Each row comes from the steps of one walk. Every step used is in the known rows, and no mark comes twice. Write the walk behind each row, first mark first.
Each row is shifted at random along 5 fixed directions that mean nothing.
Known rows:
nezole nani rurot zuge tofotim moru mokeb: [ -90  154 -141   68   91 -117  -33  499   33   10 -473 -174 -128  126
  199  263 -250 -190 -355   91 -282 -279 -174 -372 -244  -45 -475 -216
   26  160  137  112 -241 -160 -107  557  -51  -47  111  -35  -28  426
   93 -142]
tofotim moru vunul mokeb nezole nani: [-119  118 -185 -292   78  216 -104  229  367  227 -679 -474  124   98
 -159  -81 -244   49 -279  158 -110  -50  288 -426   76  -79  378  133
   92 -318  314  -67    3 -429  -62  -12  106   28  354 -380 -235 -150
  127   59]
zuge rurot nani vunul mokeb nezole moru gizev tofotim: [ -69 -167   22   47  -37    5   26 -102  -26  -19  110   -7   22   21
   47 -192  -63    6  -13   61    5   55  161  158  240  -39  -45  137
   30   15  -84  -39  -23 -136  104  -67   51  -26  -22  -59   72  -93
  -39   45]
gizev vunul nani rurot: [-319  142  399 -420   66  -27  108  -34   10   68 -187 -660  110  386
 -334   84 -186 -224  198  184  343  641  480  289  768 -217   86  384
  -97 -327  247 -380 -493 -209 -111  210  118  399 -143 -285  404   18
  -59    4]
nani vunul mokeb zuge rurot: [ -41   92  -15 -148   33  -50 -126  101  -21 -274  420  178   -7 -144
   28  162 -109 -123  115  -95  283  179 -103  128 -109  -39 -271 -184
 -220 -111 -157   69  -94 -152  -86 -151  -65   58 -135 -112  333  319
  145   98]
nezole vunul nani rurot zuge tofotim: [ 208   42 -105  118 -183  -78  361  122  -95  141 -312 -210   61  403
  192   -2  143  185  190   51  -61 -218 -105  356  151   43   97   48
  -34  -92  141 -218    5  794  154  248  -15 -178   -2  284 -259 -345
 -416 -195]
gizev vunul mokeb zuge nani rurot nezole moru tofotim: [  93   87   58   14   43  -60  -56 -157    8 -343   93  120 -183  -58
  -42  169  239    1    1 -118 -123   -1 -228  -96 -173   72 -157 -165
   35  266   43  238  -12   51  -80   75  -86  -26  111    8   99  350
  109 -131]
moru vunul mokeb nezole nani rurot zuge tofotim: [  -2 -106  400  114   31  -12   79 -356   66 -319  223    4 -205  170
 -167  -28  280  104  173   44  246  345  -75  177  186   99  -58   59
  -54  166  117  221 -150  103  -63    9   30   78 -281   37  156   96
   59  -59]
gizev vunul nani rurot zuge tofotim: [  10  142 -139 -262   50  102    6   59  -44   72 -277 -117   89  -34
  -88   92  -48  -89   17  -25 -102   -1   45   68  131 -116  144  122
  121 -178  163 -254  -12  -73  -61   62   36  104  229 -155  -62   31
    1  -14]
mokeb nezole zuge tofotim: [ -79  -76  -28   16   28   33 -231   60  194   72 -109 -105   13   46
  161  -43   67   38  -35   10  -66  -97  -91  -95 -111  -96 -174 -121
  -20   46   44 -134   90  -25 -158   34  180  -42  -32  103  -50  -16
 -106  -55]
mokeb vunul nani rurot zuge nezole moru gizev tofotim: [ 166  -55  337  178  -30  -62  244 -114 -112 -138  149 -234  -47  285
    4   76  264  103  345   96  115  174  -36  441  270  151  -26   81
  -66  162  132  -96 -134  516   58  215   20   19 -350  289  120 -163
 -346 -182]
vunul nani rurot zuge nezole: [-226   46  285 -133   99   -2  -44 -127   -3  -46  164 -107   32   14
 -204   26 -116 -180   53   59  125  261   58   79  260 -162 -231   79
   16  -38   11 -233 -223 -275 -111  114   38  310 -128  -33  309  173
   89   73]
zuge nezole vunul mokeb moru gizev: [-381    3  264 -231   77  -35  -67   67  109 -190  229 -206   48  211
   15  -41 -266 -115  -16   80  211  340  119   43  139 -109 -348 -104
 -222    3 -287  -22 -189 -329    1  -22   58   34 -341  -21  314  200
  227  121]
tofotim gizev vunul mokeb moru: [  -6  -14  565   60  -72 -207  222 -307  124  -54  -58 -335  -60  389
 -275  -32  267  119  278    3  183  295   70  -85  252   48  282   63
 -189  152  155  141 -366  205  -43   45    7  117  -95   56  292 -120
  -76  -75]
tofotim gizev vunul mokeb: [ 344  210 -304   26  -85 -175   69  163   47    9 -176  340   22 -213
  115   85   82   56  -22 -311 -298 -487 -310 -397 -642  136  233 -385
  -77   68  -88  175  175  178  -12  -83 -197 -318  441   32 -127  128
   86   22]
moru gizev tofotim rurot nani: [ 144   10  -76  170   62 -108  120  110 -286   74  241  340  -72 -219
  151    8  -94 -130   14 -117  -22  -41   51   57 -221  207   19 -145
   17   67 -211  117   82   65   87   26 -107 -163 -167   99  -31   38
    7   82]
rurot nani vunul mokeb: [ -13   82  -91   17  -55 -258   74  136  -92 -114  -86  -85    9   49
  -39  124 -162  -14 -161    6   12    5   15 -150  -97  -43 -223   22
 -152   37   35  221 -207  -37   14  278 -148 -131  101 -115  157  194
   82  -81]
moru tofotim gizev vunul nani rurot: [  89  143 -296 -103   88   40  144  423 -183  269 -384   51   60 -110
  122   96 -268 -155  -87  -98 -173 -189   37  -50 -192   57  164  -62
   65 -214  -20 -139   28  -66   16   80   36  -97   19 -118 -185    1
  -15   70]
tofotim gizev zuge rurot nani vunul: [ 155    5  -41   26  -59  -13 -103 -102   42  155  182  316   57 -300
  -12   70  146  -32  181 -115  -47 -217 -139  -54  -84   23  247 -114
  -94   55  -83   -4  107   42  -89 -260  -43   76  204   51  -26  -59
  -60   87]
vunul mokeb moru zuge nani: [-146   45  377    8  153   -2   10  -87  336 -307 -287 -305 -222  322
 -259  -63   58  105 -128   19    2  274  -42 -477  -78  -32 -133  -15
  114  146  247  272 -239 -345  -83  165  155   56   51 -129  261  223
  250  -26]
rurot nani vunul mokeb moru: [  39  -42  -50   69  -94  -68  -16 -141  -88  -82  316  152   63 -167
 -131  -18  -29   89  -23   25  151  104   81  -15  -15    6   16  163
  -15   -2  -49  184   56  -71  126 -121 -163  -24   50  -52  116  -14
   97   19]
vunul nani rurot nezole zuge tofotim: [-260    0  123 -194   83  118 -163  -88  189  146 -289 -130   31  -42
 -239  -93  -34  -65 -169   22  -76   51   -9 -239   -7 -242   -9  128
  216  -85  226 -304 -158 -453 -231   90  138  327  132 -172  104  111
  268   86]
nezole moru nani rurot zuge tofotim gizev vunul: [  61   20  -92  163  -43  131   69    0  -74  137  -47   48  -74  -27
  118   29   13   46  -89   92 -144 -217  -84  -28   31   45   76   -1
  124  114  -15   29  131  194  162   29 -113  -28   20  228 -331 -134
  -85  -83]
tofotim gizev zuge nezole moru mokeb nani rurot: [-176   68  204 -114   37 -188  168  425    4  216 -375 -645  166  412
   82  185 -296 -270   80  145   -3   49  279  131  444  -99  -81  -13
 -299  -55    9 -231 -347   63 -100  341  175   86 -172   11  152 -112
 -338  -39]
gizev vunul nani rurot nezole zuge tofotim moru: [ 225  259 -128   54  -35 -255  246  116 -338 -173  143  -13  -27   53
  274  282 -101 -175  136  -47 -239 -242 -104  343  133   94 -295 -267
 -176  160 -156  -63   10  547   98  391 -204 -251  -44  289   -1  177
 -399 -209]
moru zuge tofotim rurot: [-151  -40   73  -90  206  221 -174   82   57   45 -146  -29 -129   11
   14   -8  -85 -132  -17  104  113  190   31  -18  188  -56  -62    2
   20 -122   67  -15 -113 -256 -135  -17  274  174 -201 -143  -95   44
    4   48]
gizev zuge tofotim rurot nezole: [-105  -81   36  -98   51   48 -129  -97 -125   76  122 -103   54   32
   72    4   15 -168  167   65   64  174  212  330  506  -94  -16   75
  -21  -71  -67 -174   11   98  -77  -76  190  126  -74  -12  -12 -157
 -329  -33]
nezole moru tofotim rurot: [  53  -38   74  276  -24   95  -37 -322  -69   -9  271  203 -274    5
   81 -105  215  121  -28   43   13   62  -55  -95  -42  169  -11  -60
  145  172  -60  212   86  196  191  -94 -165  -64 -106  216 -147  -26
  -44  -99]
nani rurot zuge tofotim: [-305 -154  156 -166  127  233 -319 -195 -129  -47  527  236   -2 -277
  -55  -61  -64 -260   24   67  333  384   55  187  268 -187 -232   51
   57  -85 -152 -148 -170 -476 -140 -315   57  434 -268 -140  233  198
  304  158]
moru tofotim rurot nani vunul mokeb nezole zuge: [ 234 -207 -324  144  -27  253 -263 -263 -109  127  502  787   12 -679
    1 -157  220   56   40 -124   67 -104  -60   89 -250  182  307   83
  257 -126 -158   88  486 -115   64 -619  -31   54   70 -107 -239 -112
   73  163]
rurot zuge nani vunul mokeb nezole moru tofotim: [ 167  -57   -9  335   -9  -34 -100 -266  -72 -282  304  383 -201 -200
   52  143  307  161  -26  -77 -180 -250 -481 -119 -348   99 -307 -205
    9  496  -81  399  185  242   20   52 -135 -124   -4  329 -146  162
   33 -158]
moru gizev vunul nani rurot nezole zuge tofotim: [ -46  118  -93 -185  107  -14  191  329 -125  164 -238 -104  143   25
   64   77 -242 -178  -61  -61 -117  -89    6  114  -97  -30   19  -34
  -47 -112  -60 -246  -46  -37  -55  193   24  -38 -100   32  -70    7
  119   97]
vunul nani rurot nezole moru tofotim gizev: [ 297   67   26  376 -113 -214  238 -240 -314  -89  513  414  -98 -150
  143    3  117   26  157 -133 -152 -272 -213  226 -167  200 -166 -217
    5  251 -238  -11  193  536  181  123 -289 -202 -138  460    3   25
 -254  -75]
nezole vunul mokeb zuge nani: [-408   94  300 -334   77   29 -104  255  347 -114  -80 -303   53  239
 -184  126 -164 -124  -12  124  329  430   18 -180  103 -153 -189  -12
 -130 -119   28   33 -360 -433 -136  -20  131  313 -158 -213  399  315
  357   92]
nezole moru vunul mokeb: [ -87   77    0  -72  -20  176    8 -138  125  -38   78  -36  -57  116
  -53 -133   -6  116  -91   75  127  189   97 -102   30   25  124   43
   97  -87  -31   97  118  -22  181 -203 -126  -53   19   34 -113  -84
  197   48]
rurot nani vunul mokeb moru gizev zuge: [  74  -46   84   98  -14  -25  -63 -284  114  -78  -75   77 -111 -123
 -315   41  275  205 -102  -50  -35    7 -145 -341 -257   13  154  157
   96  189  282  294  -56 -147 -106   29  -91   72  261 -103   34   80
  270  -51]
zuge tofotim gizev vunul mokeb: [ 404  115 -375  297 -105 -258  325  337 -291 -112 -192  315  -89   23
  525   40  -69   80   -7 -262 -433 -657 -392  -54 -486  170  -78 -507
  -99  231 -288  201  206  621  212  183  -97 -645   81  355 -321  -17
 -324 -135]
zuge rurot nezole nani vunul mokeb moru gizev: [-334  -92  277  -77  100  -80 -103  -28  238 -120 -180 -311  -80  239
  -84  -94  -93  -58 -215  109  -74  164   33 -259   65 -136 -363   20
  -56  157   85   22 -387 -492 -142  262   76  103  -13 -177  328  293
  277    6]
nani vunul mokeb nezole: [-160  -87  206 -204  -13  136 -374 -462  291 -118  205  125  -70 -199
 -408 -113  278  168   46 -107  358  353  -19 -222 -189 -137  201  149
   13 -121  211   57  -85 -477 -281 -394   22  314   94 -331  257  142
  462  141]
vunul mokeb nani rurot zuge nezole moru: [-176   10  -83 -173   40   38  -47  271    7  -92  212   16  217  -98
   30  -61 -349 -207 -101    5   88  119  149   35   34 -110 -220   -3
   46 -185 -273 -133   68 -382   97 -197   38   72  -17 -136  244  113
  149  186]
nezole moru mokeb zuge rurot: [-195  -18  -16  -92  107  267 -252   68  339   30 -253 -151 -112   84
  -78  -84   -2   59 -300  110   25  122   43 -461 -160  -46   22   47
  206  -67  169  112  -12 -464  -15 -117   52  109  173 -186  -64   99
  346   51]

Write each row's walk:
[ -28 -130  485  254 -103 -162  206 -420   57 -228 -144 -530 -264  674
    5 -137  314  275  131  166   49  186   59  187  422   10 -135   98
 -154  287  202   73 -287  522   71  377   47 -133 -231  264   14 -214
 -360 -280] => zuge nezole moru vunul mokeb nani rurot
[-134   73  112   13  -11 -302  263  332 -141 -210   25 -355   25  483
  343   81 -327 -110   52   68   -9   39   65  255  192   26 -517 -281
 -379  118 -346   34 -201  308  152  357   15 -332 -419  227  174   87
 -278 -103] => zuge nezole vunul mokeb moru tofotim gizev
[  -2  -96 -224   17 -100  -15  -87   -7   48  276 -275 -124  187    5
  -35  -58   92  155 -142   20 -211 -238   79  -79 -134  -47  145  173
   86    7  117  -83  234  136  -48   49    5  -62  209    8 -248 -283
  -51  -57] => rurot nezole nani vunul mokeb moru tofotim gizev zuge
[   1  -82   19  -24  125  187 -130  -72   54   56    4  385  -88 -350
 -169  -13  106  -12  -49 -113  -20   32 -147 -282 -271   78  248   10
  184   42  -12  189   51 -420  -77 -310   87  173   34 -192  -23  131
  322  146] => moru tofotim gizev vunul mokeb zuge rurot nani
[ 117  -33  -17   50    1  135 -188 -197  331    8 -301  195 -217 -206
 -249    1  304  247  -97  -81  -25 -133 -250 -383 -376    2  266  119
  155  -11  393  158   48 -237 -211  -58   62  118  327 -212 -155   84
  237   23] => moru nani vunul mokeb nezole zuge rurot
[   3    2 -644 -171  -43  139 -123  464  -89  265  -41  231  397 -448
  124   15 -423  -80 -264  -16 -134 -352   93  -49 -249  -89  115   59
   67 -278 -255  -96  410 -294  135 -294  -33 -113  223 -166 -276 -154
  127  193] => rurot nani vunul mokeb zuge nezole moru tofotim gizev
[-181  101   50 -128  123   36  -44  -13 -328  -17  394  -15  -48 -160
   43   98 -350 -315   30  122  116  307  413  277  434   30 -132  -31
   20  -15 -217  -25  -14 -182   70   24  -48  109 -352  -43  115  106
  -88   43] => gizev tofotim moru vunul nani rurot nezole
[  74 -159  -54    8 -119  121   54   28  -81  350   13 -198  257  -11
  -30 -142   11   55  133  153  137   65  352  360  308  -17  362  428
   75 -287  114 -425  121  137  131 -139   35  130  -25   -4  -94 -484
 -258   30] => mokeb nani rurot nezole moru gizev vunul
[ 385   36   91  406 -103 -308  163  -94  -32  -86  -18  111 -214   76
  167  218  377  109  161 -132 -308 -447 -383  -93 -266  234  -44 -330
 -224  474   46  277  -37  615  -47  283 -158 -247  124  361  -62   55
 -343 -235] => tofotim gizev zuge rurot nezole moru mokeb nani vunul
[  66 -219   12   61  -85  203 -151 -387  353   54 -131  134   25  -69
 -201 -391  362  344   -7  -96   -7  -85  -35 -229 -146  -34  466  161
  293  -80  164   15  350  -62  -51 -447  212   43  293  -74 -222 -372
   69   95] => vunul mokeb nezole zuge tofotim moru nani
[ -44   94   20   -1   31 -229  216  383 -237 -133  216 -160   55  113
  127  240 -425 -227   91  118  233  171  184  414  321   35 -375   12
 -333 -136 -193   27 -178  104   92  297  -25  -72 -389    3  219  114
 -262   -5] => moru nani vunul mokeb zuge rurot nezole
[  52   56 -180   32   66 -125  203  458 -228   82 -114   31   82   27
  256  141 -271 -192  -18  -42 -157 -159    0  132  -63  120 -153 -163
  -96    0 -243   26   29  133   92  159   40 -193 -200   60  -48   45
 -175    0] => moru tofotim gizev vunul mokeb zuge rurot nezole nani
[ 116 -283 -135   49 -185  124  -83 -295  -54  131  121  106  127  -15
   84 -311  350  193  139  -14  114  -66   70  393  146  -47  254  178
  101 -183   81 -290  178  377  -24 -310   61   46   60   15 -204 -419
 -150  -21] => nani rurot nezole vunul mokeb zuge tofotim
[ -36  -67  -36   39  -94  -84   48  -43  -47   38  116  -33  138  -41
 -114  -47  -76   74  -75   46  102   49  125   17   11  -27   36  191
  -63  -19  -29   78   16  -46   79  -22 -107  -31   -3  -26   41 -109
   87   22] => rurot nani vunul mokeb nezole moru gizev
